Here is a tiny trained network, its code and every weight. The questions are about switching its units off for an input and a class, where a switched-off unit gives its printed mean instead of its output.

import numpy as np


def w(rows, s, z=0):
    codes = np.array(rows[::2]) - 128.0
    scale = np.full(codes.shape[1], s)
    scale[-1] = z or s
    return codes * scale


def norm(h):
    return h / np.sqrt((h * h).mean(-1, keepdims=True) + 1e-5)


def f(y):
    return np.maximum(y, 0)


def log_softmax(a):
    a = a - a.max(-1, keepdims=True)
    return a - np.log(np.exp(a).sum(-1, keepdims=True))


def net(x, mask):
    res = np.array(x, float).reshape(1, 3) / 4 @ E
    u = 0
    for l in range(3):
        y = f(norm(res) @ A[l][:, :-1].T + A[l][:, -1])
        res = res + np.where(mask[u : u + 8], y, B[l][:, -1]) @ B[l][:, :-1]
        u += 8
    return log_softmax(norm(res)[-1] @ U[:, :-1].T + U[:, -1])


A, B = {}, {}
E = w([
[146,213,149,240,169,116,89,126],'x0',
[115,135,254,88,92,105,70,95],'x1',
[167,172,216,164,84,144,181,62],'x2',
],0.0031)
A[0] = w([
[117,44,98,19,161,50,142,81,137],'0.n0',
[175,94,114,82,148,123,199,136,6],'0.n1',
[183,127,246,170,198,169,113,148,82],'0.n2',
[117,209,126,211,166,91,98,130,148],'0.n3',
[104,47,207,135,118,94,4,65,131],'0.n4',
[133,169,150,126,195,51,88,221,20],'0.n5',
[142,181,107,161,246,85,37,169,79],'0.n6',
[226,158,140,144,57,180,198,42,153],'0.n7',
],0.0038,0.0019)
B[0] = w([
[152,215,156,167,97,144,201,178,254],'0.n0',
[57,78,188,89,172,74,158,148,158],'0.n1',
[160,95,126,196,102,110,90,149,202],'0.n2',
[129,202,108,203,190,115,105,233,239],'0.n3',
[208,101,138,143,146,181,33,193,232],'0.n4',
[177,19,76,133,156,52,32,79,168],'0.n5',
[59,11,161,71,190,147,142,132,221],'0.n6',
[33,121,134,169,182,252,123,111,232],'0.n7',
],0.0042,0.0034)
A[1] = w([
[69,123,124,155,150,98,189,134,39],'1.n0',
[194,136,89,75,125,27,111,223,235],'1.n1',
[165,139,102,127,161,3,190,132,3],'1.n2',
[126,140,152,169,149,111,123,139,101],'1.n3',
[89,102,143,99,189,153,77,160,68],'1.n4',
[149,125,190,110,72,45,52,107,203],'1.n5',
[112,157,207,161,108,146,119,107,135],'1.n6',
[96,122,73,107,135,138,202,88,149],'1.n7',
],0.0058,0.00065)
B[1] = w([
[42,164,50,193,121,128,150,133,186],'1.n0',
[208,199,220,197,65,47,151,33,253],'1.n1',
[69,142,112,60,46,2,57,16,153],'1.n2',
[137,145,13,102,91,29,77,151,185],'1.n3',
[119,159,182,107,76,182,182,56,229],'1.n4',
[67,130,14,205,167,146,253,85,188],'1.n5',
[140,103,66,96,36,67,93,187,209],'1.n6',
[54,3,181,137,104,85,95,203,199],'1.n7',
],0.0042,0.0041)
A[2] = w([
[103,191,80,198,213,115,130,15,88],'2.n0',
[72,132,31,173,201,76,131,148,177],'2.n1',
[200,228,82,146,169,2,127,142,69],'2.n2',
[102,83,209,29,57,121,105,197,120],'2.n3',
[196,131,131,116,67,12,239,101,122],'2.n4',
[38,174,118,157,134,59,169,30,63],'2.n5',
[186,192,165,161,81,185,155,131,250],'2.n6',
[49,92,56,152,198,208,242,150,137],'2.n7',
],0.0045,0.0018)
B[2] = w([
[193,23,17,104,121,161,205,60,194],'2.n0',
[201,204,175,78,81,198,159,100,253],'2.n1',
[28,54,163,42,109,126,154,105,202],'2.n2',
[182,120,60,116,137,183,79,105,201],'2.n3',
[82,210,166,189,163,113,109,94,228],'2.n4',
[122,80,19,118,61,107,125,159,179],'2.n5',
[124,132,136,3,225,110,160,169,226],'2.n6',
[111,119,213,150,196,67,71,140,218],'2.n7',
],0.0048,0.0046)
U = w([
[33,157,104,161,26,29,174,113,157],'0',
[13,31,220,161,175,155,169,188,141],'1',
[177,219,238,52,181,99,177,88,110],'2',
[159,80,129,6,59,245,104,160,53],'3',
[173,48,21,96,94,130,207,34,254],'4',
[162,195,61,200,193,223,200,177,76],'5',
[202,27,166,180,190,66,58,68,123],'6',
[154,194,172,180,88,119,31,233,112],'7',
],0.015,0.00091)

Each question gives the input, the list of numbers given to net, and the class t.
The units are the neurons (one row each of A and B). Each row of codes is followed by its name. A weight is (code - 128) times the scale printed after its matrix; where a second scale follows, it is the last column's (A, B and U).
mask holds one flag per neuron, layer by layer. A switched-off neuron (its flag False) gives its mean, the last column of its row in B, instead of its output. The means were averaged over made-up inputs and are rounded, as every weight is.
A unit's drop is (log p(t) with every unit on - log p(t) with that unit switched off) / (log p(t) with every unit on - log p(t) with every unit switched off).
The circuit of an input: a set's keep is (log p(t) with only the set's units on - log p(t) with every unit switched off) / (log p(t) with every unit on - log p(t) with every unit switched off). Starting from the 12 units with the biggest drops (on a tie, the unit counted first), units are removed one at a time, each time the one whose removal leaves the highest keep (on an exact tie, the one counted first), for as long as the keep stays at least 0.8.
units of the circuit, in order: the units of the circuit, biggest drop first
unit that matters most: the unit with the biggest drop
k most important neurons of layer l: the k neurons of layer l with the biggest drops, biggest first
drop when u is switched off: that unit's drop, to one decimal
input [2,5,-8], class 6: units of the circuit, in order -> 0.n5
input [4,8,6], class 7: units of the circuit, in order -> 1.n6, 0.n4
input [0,-2,-3], class 0: 2 most important neurons of layer 0 -> 0.n7, 0.n4
input [1,6,-3], class 6: 2 most important neurons of layer 1 -> 1.n5, 1.n0
input [1,-6,-8], class 4: 2 most important neurons of layer 2 -> 2.n1, 2.n5
input [-4,1,5], class 3: 2 most important neurons of layer 1 -> 1.n6, 1.n5
input [5,7,-1], class 6: 3 most important neurons of layer 0 -> 0.n4, 0.n7, 0.n0
input [6,6,1], class 7: 2 most important neurons of layer 0 -> 0.n4, 0.n3
input [8,-8,0], class 4: 3 most important neurons of layer 0 -> 0.n7, 0.n4, 0.n0
input [1,-3,-7], class 4: 2 most important neurons of layer 1 -> 1.n1, 1.n6
input [-6,-5,0], class 0: 2 most important neurons of layer 0 -> 0.n7, 0.n6
input [1,-6,-1], class 4: 2 most important neurons of layer 1 -> 1.n6, 1.n2
input [1,6,6], class 7: 3 most important neurons of layer 2 -> 2.n0, 2.n2, 2.n1
input [-1,6,7], class 3: unit that matters most -> 0.n7
input [7,2,-1], class 6: 2 most important neurons of layer 0 -> 0.n3, 0.n5
input [8,5,5], class 7: drop when 1.n6 is switched off -> 0.8
input [5,4,4], class 7: drop when 1.n6 is switched off -> 0.4
input [3,4,4], class 7: drop when 1.n6 is switched off -> 0.5
